Below is a small trained network, with its code and all its weights. Each question gives an input and a class and asks what happens when units are switched off, that is, made to give their printed mean instead of their output.

import numpy as np


def w(rows, s, z=0):
    codes = np.array(rows[::2]) - 128.0
    scale = np.full(codes.shape[1], s)
    scale[-1] = z or s
    return codes * scale


def f(y):
    return y / 2 * (1 + np.tanh(0.7978845608 * (y + 0.044715 * y**3)))


def log_softmax(a):
    a = a - a.max(-1, keepdims=True)
    return a - np.log(np.exp(a).sum(-1, keepdims=True))


def net(x, mask):
    res = np.array(x, float).reshape(1, 4) / 4 @ E
    y = f(res @ A[0][:, :-1].T + A[0][:, -1])
    res = res + np.where(mask, y, B[0][:, -1]) @ B[0][:, :-1]
    return log_softmax(res[-1] @ U[:, :-1].T + U[:, -1])


A, B = {}, {}
E = w([
[255,77,134,134,125,129,135,102],'x0',
[110,159,197,121,145,133,131,10],'x1',
[149,169,187,33,170,130,133,180],'x2',
[101,75,150,61,20,125,131,111],'x3',
],0.0074)
A[0] = w([
[120,108,145,107,85,136,124,127,104],'neuron 0',
[119,121,134,111,87,126,136,127,89],'neuron 1',
[116,106,113,154,127,122,119,113,105],'neuron 2',
[103,115,110,183,105,127,132,104,99],'neuron 3',
[165,144,120,162,200,137,125,129,93],'neuron 4',
[116,134,161,133,156,130,120,73,94],'neuron 5',
[138,141,164,82,148,133,131,142,97],'neuron 6',
[129,114,107,179,101,131,130,99,115],'neuron 7',
[141,139,153,91,149,125,132,143,84],'neuron 8',
[124,143,148,122,137,131,135,85,137],'neuron 9',
[128,128,134,129,130,128,122,125,255],'neuron 10',
[133,136,148,112,139,130,133,66,91],'neuron 11',
[139,113,99,140,108,132,137,205,96],'neuron 12',
[127,127,132,109,144,130,122,123,66],'neuron 13',
[124,116,129,107,98,128,129,122,77],'neuron 14',
[221,105,128,122,133,128,128,107,66],'neuron 15',
[139,109,110,132,123,125,116,179,72],'neuron 16',
[131,113,139,99,86,125,127,114,101],'neuron 17',
[119,140,146,124,131,127,130,84,85],'neuron 18',
[118,157,123,175,185,128,133,126,98],'neuron 19',
[201,108,136,136,114,131,128,104,94],'neuron 20',
[5,157,122,133,145,130,125,147,47],'neuron 21',
[137,141,144,82,147,123,127,145,124],'neuron 22',
[126,115,127,99,71,134,132,112,119],'neuron 23',
],0.024,0.0099)
B[0] = w([
[126,96,142,132,172,80,100,145,183],'neuron 0',
[123,112,165,149,170,98,98,126,162],'neuron 1',
[142,150,125,111,159,148,107,123,157],'neuron 2',
[142,166,112,62,172,177,81,137,199],'neuron 3',
[95,83,142,135,168,60,78,125,222],'neuron 4',
[135,146,92,212,92,136,113,131,204],'neuron 5',
[141,167,110,74,172,164,86,134,185],'neuron 6',
[143,173,104,71,168,178,100,118,206],'neuron 7',
[131,164,134,107,157,165,74,114,165],'neuron 8',
[139,126,81,174,103,136,145,145,195],'neuron 9',
[103,90,35,65,98,119,224,134,241],'neuron 10',
[155,150,99,198,101,132,120,131,195],'neuron 11',
[137,147,59,220,75,138,128,114,222],'neuron 12',
[142,158,156,148,140,136,75,134,119],'neuron 13',
[115,132,169,154,156,103,83,119,148],'neuron 14',
[123,149,225,103,63,132,158,119,233],'neuron 15',
[157,161,123,208,115,130,91,144,173],'neuron 16',
[97,101,139,144,148,90,88,119,183],'neuron 17',
[143,140,119,183,99,127,104,134,170],'neuron 18',
[100,81,131,125,170,70,88,126,206],'neuron 19',
[129,130,206,95,67,135,149,145,220],'neuron 20',
[142,138,252,103,45,123,154,125,254],'neuron 21',
[142,148,106,77,157,172,94,113,185],'neuron 22',
[100,92,119,135,156,70,105,123,206],'neuron 23',
],0.036,0.01)
U = w([
[128,116,206,92,55,124,147,120,154],'0',
[81,53,128,119,144,59,83,117,135],'1',
[155,136,78,188,71,136,115,134,145],'2',
[144,158,107,54,148,183,82,109,124],'3',
[100,45,73,81,122,140,255,127,253],'4',
[141,109,172,156,166,160,159,139,80],'5',
[164,101,162,141,165,143,157,106,73],'6',
[137,96,177,157,177,168,157,149,78],'7',
],0.0098,0.005)

Each question gives the input, the list of numbers given to net, and the class t.
The units are the neurons (one row each of A and B). Each row of codes is followed by its name. A weight is (code - 128) times the scale printed after its matrix; where a second scale follows, it is the last column's (A, B and U).
mask holds one flag per neuron, in row order. A switched-off neuron (its flag False) gives its mean, the last column of its row in B, instead of its output. The means were averaged over made-up inputs and are rounded, as every weight is.
A unit's drop is (log p(t) with every unit on - log p(t) with that unit switched off) / (log p(t) with every unit on - log p(t) with every unit switched off).
The circuit of an input: a set's keep is (log p(t) with only the set's units on - log p(t) with every unit switched off) / (log p(t) with every unit on - log p(t) with every unit switched off). Starting from the 12 units with the biggest drops (on a tie, the unit counted first), units are removed one at a time, each time the one whose removal leaves the highest keep (on an exact tie, the one counted first), for as long as the keep stays at least 0.8.
circuit, biggest first: the units of the circuit, biggest drop first
most important unit: the unit with the biggest drop
top k neurons: the k neurons with the biggest drops, biggest first
drop when u is switched off: that unit's drop, to one decimal
input [1,-7,-1,8], class 1: most important unit : neuron 23
input [4,7,8,-7], class 3: top 2 neurons : (neuron 6; neuron 22)
input [4,8,-8,1], class 2: top 4 neurons : (neuron 5; neuron 11; neuron 9; neuron 18)
input [-1,8,6,7], class 2: top 2 neurons : (neuron 11; neuron 5)
input [7,-2,-8,-7], class 3: top 4 neurons : (neuron 7; neuron 3; neuron 21; neuron 2)
input [6,7,5,2], class 2: top 3 neurons : (neuron 11; neuron 21; neuron 5)
input [-1,-3,8,-7], class 3: top 3 neurons : (neuron 22; neuron 6; neuron 8)
input [-5,4,6,4], class 3: top 4 neurons : (neuron 6; neuron 22; neuron 15; neuron 20)
input [-1,-4,5,-1], class 3: top 2 neurons : (neuron 22; neuron 5)
input [5,-3,6,-6], class 1: top 4 neurons : (neuron 4; neuron 21; neuron 7; neuron 3)
input [-1,-7,2,-6], class 2: top 4 neurons : (neuron 12; neuron 16; neuron 23; neuron 0)
input [-2,-6,4,5], class 2: top 4 neurons : (neuron 12; neuron 4; neuron 19; neuron 16)
input [3,8,4,7], class 2: top 3 neurons : (neuron 11; neuron 5; neuron 9)
input [0,-7,5,-2], class 2: circuit, biggest first : (neuron 12)
input [4,1,-4,-8], class 1: drop when neuron 4 is switched off : 0.1
input [-3,3,8,6], class 3: drop when neuron 22 is switched off : 0.3
input [-6,0,-7,-8], class 1: drop when neuron 4 is switched off : 3.2
